What can hang from each mark:
k769: k903
k973: k161 k608 k791
k809: k161 k240
k240: k161 k791
k105: k240 k608 k631 k791 k903
k631: k161 k809
k791: k105 k161 k631 k973
k903: k105 k161 k608 k791 k973
k161: k105 k631 k769 k809
k608: k973

Every row comes from one small tree of marks. Brackets hold a mark, then the marks that hang from it, in the order of their numbers. Every link used is in the known rows. Which tree was each row made from?
Each row is shifted at random along 7 fixed directions that mean nothing.
Known rows:
{k161 {k105 {k791 {k631 k809}} k903}}: [ -63 -211  -58   82  204  114   57 -138    0   47  -34  146   57  -96
  110  -31  -42  -98  -61   69  -37  -41  -27   -2 -181   64  -77   90
   21   95   83    3  -13  284   -5   44   69  315  -40   -3 -208   69
   70]
{k240 {k161 k769 k809} {k791 k105 k631}}: [-322 -118   10  349  226  -67  -11 -120   27  -42 -181   20   91   -7
  270    3   52   63 -121   -3  -41  130   89  -89  -85   -4 -161  127
 -172  141  302  -38  104  157  -28 -200   18  264 -120   25   46    7
   97]
{k105 {k631 k161 {k809 k240}} k791 {k903 k973}}: [-213  194 -184  200  223  -34  -14 -348  -46  -88 -373  358   56   63
  402   91 -299  399  -40  137 -110  129  106   14 -172  218 -235   85
  -83 -216   32  -89    3   43   46  -69  227  124 -260  112   60 -112
  -54]
{k105 k791 {k903 {k161 k769 k809} k973}}: [ -98   40   71   24  -45   32    6  -74   32  102 -219   89   41   44
   46 -161 -142  173 -154 -128  -50   -7  136  -67  130  143  -36  -15
 -163 -208  -44   58  -29  -68 -148  247 -138  -46  -10   -2  -45  -31
  -92]
{k105 k240 k791 {k903 {k161 k631 k769} k608}}: [-553  202 -204  101  250  162 -153 -266  126 -100 -350  351  132   46
  400   15 -292  636  -96  -40   68  171  113  -24   85  169 -357  203
 -217  -66  158  115  233 -283  -64   19  164  172 -338  268  307   53
    2]
{k791 {k161 {k105 {k903 {k973 k608}}} k809} k631}: [-291  -74  -24   29   47  -10  -89  -30  197 -103 -257   32   56  -55
  113 -139 -214  115 -243 -205  109   20  -62   20  -92   55 -312  163
  -95  -56  163   39   91   30  -72  150 -158  287   18   82  177    7
   63]
{k903 {k105 k631} k161 k608 k791 k973}: [  16  107 -111  -29 -133   94    5    4  -62  287  -76   29  -59    7
   61  -70   93   93   37  -22 -199  -70   77   -7  130   25  184   -6
 -231 -110   92   51   72  182  129  -61   31    4   97  -65   40 -126
 -282]
{k769 {k903 {k791 k105 {k631 k809}} {k973 k161 k608}}}: [ -11 -183  -21   -4  125   52   55  -46  135  123 -133  244   91   22
  192  -28   45  -97   38 -179  -90  -93   90 -190 -195   22   68  273
  -92  -74  181 -143  129  436   24  -27   69  369  198 -376   90   62
  -21]
{k809 {k240 {k161 k105 k769} {k791 k631}}}: [-340 -120  -28  145  120   11   61  -38   34  103  -34  -69   61   -9
   74   44   69  -11 -206    5   13   19   -2  -11  -46    9 -159   66
 -169   89  262  140   20  164   -3   -7 -101  221  -32   43  -22   76
   56]
{k809 {k161 {k105 {k608 k973}} k631} k240}: [ -11  272  -14  -83 -199  -85   18    0  -37  222   31 -137  -85  129
 -222  -34  350  -30 -319  131   49  -24  150   40  259    7  -82 -145
 -258 -238   -9  309   84 -125   -4  136 -318 -217  -41  106    1 -161
 -237]
{k105 k240 {k903 {k608 {k973 {k161 k631}}} k791}}: [ 235   88  -59  -56   35  -35   14 -226  -26   72  -81  123  -93   17
   56   46   29   -9 -168   50  -94  -30  127  122  -26  352  -66 -140
 -123 -253  -16  -11  -46   91   92   90  -87  -32   70  -53   71 -142
 -169]
{k809 {k161 {k105 {k608 k973}} k631 {k769 k903}}}: [  55 -163  -44  -50  -33  295  -32 -144  123 -148  122 -157  -27   45
  -74   -9   26   89 -258   65    9  -81   15   89   74  246 -131 -170
 -102  -58  -34   96  -21  -99  -47   55 -233   57    6  -66    4 -261
 -127]
{k809 {k161 {k105 k791 {k903 k973}} k631 k769} k240}: [-106  268 -188  -84  -37  185   91 -239  -46  220  -45   85   -1  242
  -44  115 -267  295 -284  164  121   33  151   79  196  143  -68  -19
  -39 -509 -307   39 -216 -171 -119   72  -62 -244 -344 -179  130 -100
 -152]
{k809 {k161 k769} {k240 k791}}: [  56  166  -95   37   72  136   87 -315 -169  102   43   82  -90  230
   21  247   -4  170 -110  202   79   62  186   39  -23  139   33  -76
  -39 -258 -152 -133 -241   12   12  -96   10  -89  -84 -286  -33 -160
  -10]
{k973 {k161 {k105 k608} k631 {k769 k903} k809} k791}: [-279  135    9  207   61 -155   19 -143   93  129  -92  141   26  230
  170   17  120   87 -148  -17   21  109  228 -193  216  138  -97  126
 -262 -172  194   89  231   41  -88  -58  -13   52 -185 -108   87   94
  -29]
{k769 {k903 {k161 k105}}}: [ -51  -50   68 -186 -111  255   47  -26  -43  161   49  -14   26  -31
   -5  -38  117    5  -26  -77  -48 -190  -53  -64  -26   -9  161   86
 -110   29  -11   56  -15   55  -33  173 -159  143  245 -147 -120  -41
  -65]
{k809 {k161 k631} k240}: [-159 -101 -105  -57   64  235  -70   16  196 -114  108  -48  -44   42
 -103  118 -158  101 -126    9  124   21  -86   87  -10   -4 -154  -89
   80 -114  -55   31  -43  -85   27 -103  -18   14 -211   64  110  -18
   56]
{k240 {k161 {k105 k903} k769 k809}}: [-119 -196  200  -48   -1  169   51   69  144  225  255 -113    8  -27
 -350 -125  232 -277 -225 -135  -66 -157  -64  -62  188  -74   69  -85
 -112   10   31  206   14  106 -161  159 -314  -12   27   21 -212   67
  -12]
{k903 k608 {k791 k161}}: [ 286   53 -133  152   94 -104   48 -166  -19   27  -31  112 -129  166
   82  210   37    2   78  109  -22  143  169   99    8  196   99  -78
   12 -218  -23 -234  -68  177  154 -255   23  -59  -54 -254  157 -200
  -42]
{k240 {k161 k105 k809} k791}: [-143 -162   42  185  137  247 -102  -17  144  -45  146 -230   47 -123
  -48  -33   12  -60 -231  -40  -62  -19   -9   86  119  -76 -128   -7
  -63  168  126  -31  -14  103  -27 -178 -129  102 -142  154  -83   14
   66]
{k105 k608 {k903 k161}}: [ -44 -211  -95   72  148  312 -206  -96  279 -343   10  -27   39 -117
  -33   15 -227  225  -92  -92  -14   10 -111  220   50   92 -278  -65
   28   81   68  -37   42  -37   37 -101  -29  124 -171  298  118 -126
   30]
{k769 {k903 k791 k973}}: [ -26  -47  -53   77   27  180 -127  110  196 -126 -166 -120   75  -22
   10  -67 -215  132 -109 -117 -120  -38  138   68  270  -96  -37  -68
  -50  -70  -12   92   39   17  -92 -164   21 -233 -200  227  148  -48
 -106]
{k631 {k161 {k105 k608} k769} {k809 {k240 k791}}}: [-185  114 -130  308   55   57  -42 -185  254  -46 -153   61   94  230
   92  133 -311  188 -260   -3  163   83   90   52  186  159 -282  106
 -100 -315   -7  -26   61 -180  -71 -112  -23  114 -311   62   86   26
  -74]
{k791 {k631 {k161 k105 {k769 {k903 k608}}} k809} k973}: [-319  155  -73  178  -13   55  -65 -250   63  -81 -502   69   70  120
  355  -87 -207  327 -201  -50   -1  -25   55 -101 -136  146 -217   91
 -271 -147  150  163  148 -109  -48   95   -4  212   15   95  147 -241
 -164]
{k973 k608 {k791 k105}}: [  12  109 -115  226   42  -36 -110  -27   73   11 -123 -263   -2   -6
  -90  -41    2  -68 -210  -39   19   14  154  132  290  -62 -186  -31
 -145  -52  186  143   75  146   29 -176   11 -139 -198  274  162  -72
 -103]
{k791 {k105 k240 {k903 k608}} k631 {k973 k161}}: [-136  196 -191   68  152  -80  -14  -97  102   71 -198  199   82  -28
   -7   29   27   46 -207   16  -60   58   83  109   78  -96 -186   93
  -84 -195   83   58  130  136  -20 -109   -6  -89 -333  169  389  -68
 -118]
{k903 k105 k161 k791}: [  23 -293  -43  172  -57  -18   -2  219  256 -109  -98  -66   60  -59
  142   63 -336  -58   40 -225   60  -35 -161   74   43  147   20  135
   29  -53  105 -177   42   49   58  -55  -37  334   80  -39   92  160
  -86]
{k903 {k161 k105 k769} {k973 k608}}: [-151  -61 -130  -74  135  323   13   43  137  142  241  -23   28   -1
 -149    5  181   36  -37 -146 -154  -73    4  -52  205  -40   -6   44
 -105   75  102   24   98  142  -43 -159  -23   52  -13 -246  160  -13
  -75]
{k769 {k903 k608 k791}}: [ 210 -141   19   81  123 -121   85 -106   -4  -33  -87  220  -58   64
  224  132  114  -99  185  -21  -62   28  146  -89 -102  187  146   39
  -83   27  142  -90   70  248   73 -103   62  189  214 -227  -21  -31
  -16]
{k973 {k161 {k105 k631}} k608}: [-116  -47  -64  -22  -50    2    7  -90   65   61   61  -35  -36  -26
   45  -40  -59   20 -114  -35   73  -31 -126   41 -120  171 -136  112
  -85  -24  137  -46    4  130  101  198  -82  329   99 -114   35   30
   32]
{k809 {k240 {k161 k631} {k791 k105}}}: [  42   24  -19   79   93 -159  145 -186 -149  196    9  122   12   71
  163  179  179 -111  -22  154   -4   61   80  -40 -175  105   42  119
  -74  -98   84 -128  -58  186  113 -135  -15  128   30 -273   28  -19
  -18]
{k791 {k105 k240} {k161 k809} k631}: [  67  232 -122   58   19  -29   92 -169 -113  266  -28  157  -72  162
  -71  125   15 -102 -155  161   18   88  144   98   13  -47   39  -41
   58 -344 -205 -103 -101   75  -39 -210  -36 -184 -329 -151  108 -150
   -8]
{k809 {k240 {k161 {k105 {k608 k973} {k791 k631}} k769}}}: [ -27 -185  -84   76  128 -122  200 -186  -15   48   41  125   42   -3
  164  102   97  -64 -132   99   -3   78   42   26 -181  345 -179   92
 -111   40  211  -49   -1  192   34   94 -153  408   99 -277  -19  -37
  -17]
{k240 {k791 {k105 k608} k161 k973}}: [ -31  -10 -157  210  154   49 -119  -31  129 -110 -120 -130  155 -155
  -19  -74  120   61 -254   86  -62   72  109  151  139 -130 -218  100
  -61   74  181  -28  126  116    6 -175 -132  -23 -246  206  263 -152
  -98]
{k973 {k791 {k161 k769} k631}}: [-458  134 -104  -56   67  129  -20 -219 -143  123 -247  131  119   62
  294  -47  -34  408  -68   34   67   59   77 -157 -199   32  -86  262
 -119   -4  171    9   40   38  -13  139  119  216   37 -167  107    3
   78]
{k608 {k973 {k161 k631 {k769 {k903 {k105 k240}}}} k791}}: [-351  -82  -60  278  186 -281   30   21  130 -186 -324  130  135  -69
  459   46  -93   79 -114 -144  -87   38   29  -80   18  317 -260  180
 -255   42  423   59  291   56  -34  -22   25  360   16  131  229  187
 -123]
{k791 {k105 k631} {k161 k769} k973}: [-159   -1  -81   78  -16  -99   55   45  -10  139 -119  -76   65  -58
  -63 -151  187  -35 -182   81 -113    0    9  -15   28  -67  -19    5
 -106  -33  114  131   80  121  -47  100 -157  -43 -103   27  138 -130
 -130]
{k631 {k161 {k769 {k903 k105 k791 k973}} {k809 k240}}}: [-121   87  -40  229  127  -41  145 -108   -1   77 -272  202  -33  159
  275  195 -106   43  -20  -73 -146  -24  151 -126   75  154   74   51
 -199 -215   95   -6   78   95  -93 -263   63   87   13 -182   47  -25
 -211]
{k161 {k105 {k791 k631 k973}} k769}: [ -82   11  -67  -47 -100   34  125  -72 -166  264 -139 -123   55  -67
   21 -194    2  -25 -254  108   -6  -82   43  -24  -81   73  -34   35
 -105  -18   39  184  -86   95  -74  331 -124   84   68 -112  -94  -59
 -122]
{k769 {k903 k161 k973}}: [ 149 -214   85 -306   23  252  110   58  -40  191  231  144   16  -82
 -115  -32  370 -152  162 -100 -269 -186    1 -156  -98  -35  314  -10
  -23   96    4  -37   -1  305   11   33  -78   40  324 -372 -107  -68
  -57]

Which tree is each row?
[   5 -318  -95  172  311  103   18  114  358  -61  146  -25 -100   16
 -216   98   20 -259 -134 -193 -106   40   94   52  172   60 -136 -170
    9  -29  162   -5   62  319  -55 -322  -79   30 -141 -105  134   21
   43] => {k903 {k791 {k161 k769 {k809 k240}}} {k973 k608}}
[  51   26   -1   71 -145 -408  144  -70  -26  148 -210  214   59  181
  145  112   43  -61  -84   69  307  133  112  -61 -160  124  -38  260
  -84 -297   78 -103   14   66   54  214 -168  295   97 -257   36   78
   -1] => {k809 k161 {k240 {k791 {k105 k608} k631}}}
[-178   36 -114  281   71 -459   89  -14 -104  -78 -548  229  145    3
  657   66 -219  191  126  -26    8  177   81 -135 -249  152 -100  390
  -92   17  263 -198  143   95   27  -36  176  434  103 -198  231  128
  -43] => {k903 {k791 k105 k631} k973}
[-174  -87   -4    4  164  283  -25 -152   68  -51   70  -56   42  -69
   51  -44    8   81 -190  -95 -123  -68   69  -59   -2  145 -117   26
  -85   73  117  -97  -24  129  -87  -13    4  166   68 -172  -21    5
    4] => {k608 {k973 {k161 k769 k809} k791}}
[-125   36   40 -159  -56  217   -1 -151   -2  322   63   92  137  -41
  -77 -201  165  -40 -247   19  -71 -146   -1 -127  -99    8  -65  127
 -131  -45   17  154  131  -42  -95  288 -171  170   40 -109  -51  -53
 -174] => {k791 {k105 {k240 {k161 {k631 k809} k769}} k608} k973}
[  88 -241  -74 -200  180  393   86  -54   71  115  398   40   17 -104
 -296   97  175 -194  -51   52  -78 -135 -142  101  -23  -56  127   14
  182   39 -112 -119 -126  269  -16  -89 -114   54  -28 -252  -44  -22
   53] => {k791 {k161 {k105 k903}}}
[-130  195 -135  -56  -47   82   42 -429 -101   23 -287  134  111  115
  321   42 -200  371 -292  141  199   39  126   22 -193  319 -240  260
 -145 -262  -48 -120  -79 -235  -48  192 -117  266   95 -287  171 -160
 -120] => {k809 {k240 {k791 {k105 {k608 k973}} {k161 k631 k769}}}}
[  25  286 -128  -23  187   18  100 -366 -229  206  -38  244 -103  230
   68  103  378  134  -22  172 -195   52  288 -118  -96   44   85  -68
 -200 -178   56   -9    3  317   60 -220  134 -223  -61 -386  225 -345
  -71] => {k791 k631 {k973 {k161 {k769 k903}} k608}}
[ 122  -79   14 -352 -126  347   17  -80  125   92  233   13  131  -65
 -259 -108   -6  -43 -225  -46   75 -196  -64   71   92   42  -10  130
   40 -101 -206    2  -68  -80 -142  270 -224   66  107 -168  -58    8
 -113] => {k161 {k105 {k608 k973} k903}}
[-202   76  -14  101   46 -217   64   51   76  112 -283  142  138   36
  223  -49    9  -15 -157 -161   33  -14  163 -159  128   85  -99  273
 -243  -32  228  173  255   11 -182  201  -94  199   63  -61  159  195
 -125] => {k161 {k105 k240} {k769 {k903 {k791 {k973 k608}}}}}
[  22  -47  -48   -2  -33  107   50 -141  133   97   21  -22  165   28
  -87   12 -103   -7 -291    1   99  -21   57   66   30   53 -123  168
  -33 -191  -28  -80  -75   -5  -85   88 -202   82  -77 -181  152  -49
 -117] => {k809 {k240 {k161 k769} {k791 {k105 k608} k973}}}
[ -40  301  -83  247   31 -190   51 -116  -31   62 -206   17   15  141
  121  109 -142   -5 -272   87   58  117  229   49  164  -19 -137   73
  -82 -258  -88  -68  -64  -59 -122 -195  -20 -153 -288  -19  122   -2
  -93] => {k161 k105 {k809 {k240 {k791 k973}}}}
[ -31   61  -11   14  -25   12  -44  -10   13  192   36  -27  -19   65
 -113  -31  294   24 -157  108   25    0  108  -17  219  -18   18  -14
 -175  -95   86  203  138   58   27   81 -159  -56  -90   78  -58  -14
 -120] => {k809 {k161 {k105 k608 {k903 k791}} k631}}
[ 187 -188  -74  208  349 -202  179 -125   70  -38   34  349  -24  -89
  224  181   54 -319   20  -43 -122   49   74   -5 -159  280  -51  146
  -14   14  225 -282  101  427   34 -198   20  394   17 -308  109   72
  -15] => {k769 {k903 {k105 k240 {k791 {k973 {k161 k809} k608}}}}}
[-307  374  -10   92 -174 -256   58  -57   -2  142 -272   94   78  257
  166  -65   51  284 -205   22  -16   62  212 -113  287   68  -13   95
 -335 -360  -11  137  126 -168 -138  141 -126 -209 -174    7  213  -47
 -179] => {k608 {k973 {k161 {k105 k631} {k769 k903}}}}
[-122  149  145  -67   16   78  -24  -89 -111  353  138   56    6   96
  -68 -106  433  -13  -92   80  -93   20  200 -205   69 -152  151    3
 -191  -53   37   80   65   83   13  -67  -48 -191  -53 -109 -113  -16
   17] => {k240 {k161 k631 k809} k791}
[-171  163   -5  -47 -110   38  -30 -135   -9   72  -23   67   49   20
   89 -148   48  139 -200   54   14   15   84  -50   68   48 -131  132
 -169  -17   -4   53  112 -143 -108  133  -88  134  -36  -15  -59  -25
  -79] => {k161 {k105 {k608 k973} k631} k809}
[ -37   29  -52  -31   70  108   19 -218  -15  132   72    0  -30   84
    2   24   44   64  -85  -60   26  -29   83  -56  -33  205  -53   68
 -111  -90  142  -73  -42  207   59   92   33  140  129 -296   55   -6
   12] => {k973 {k161 k769} k608 k791}
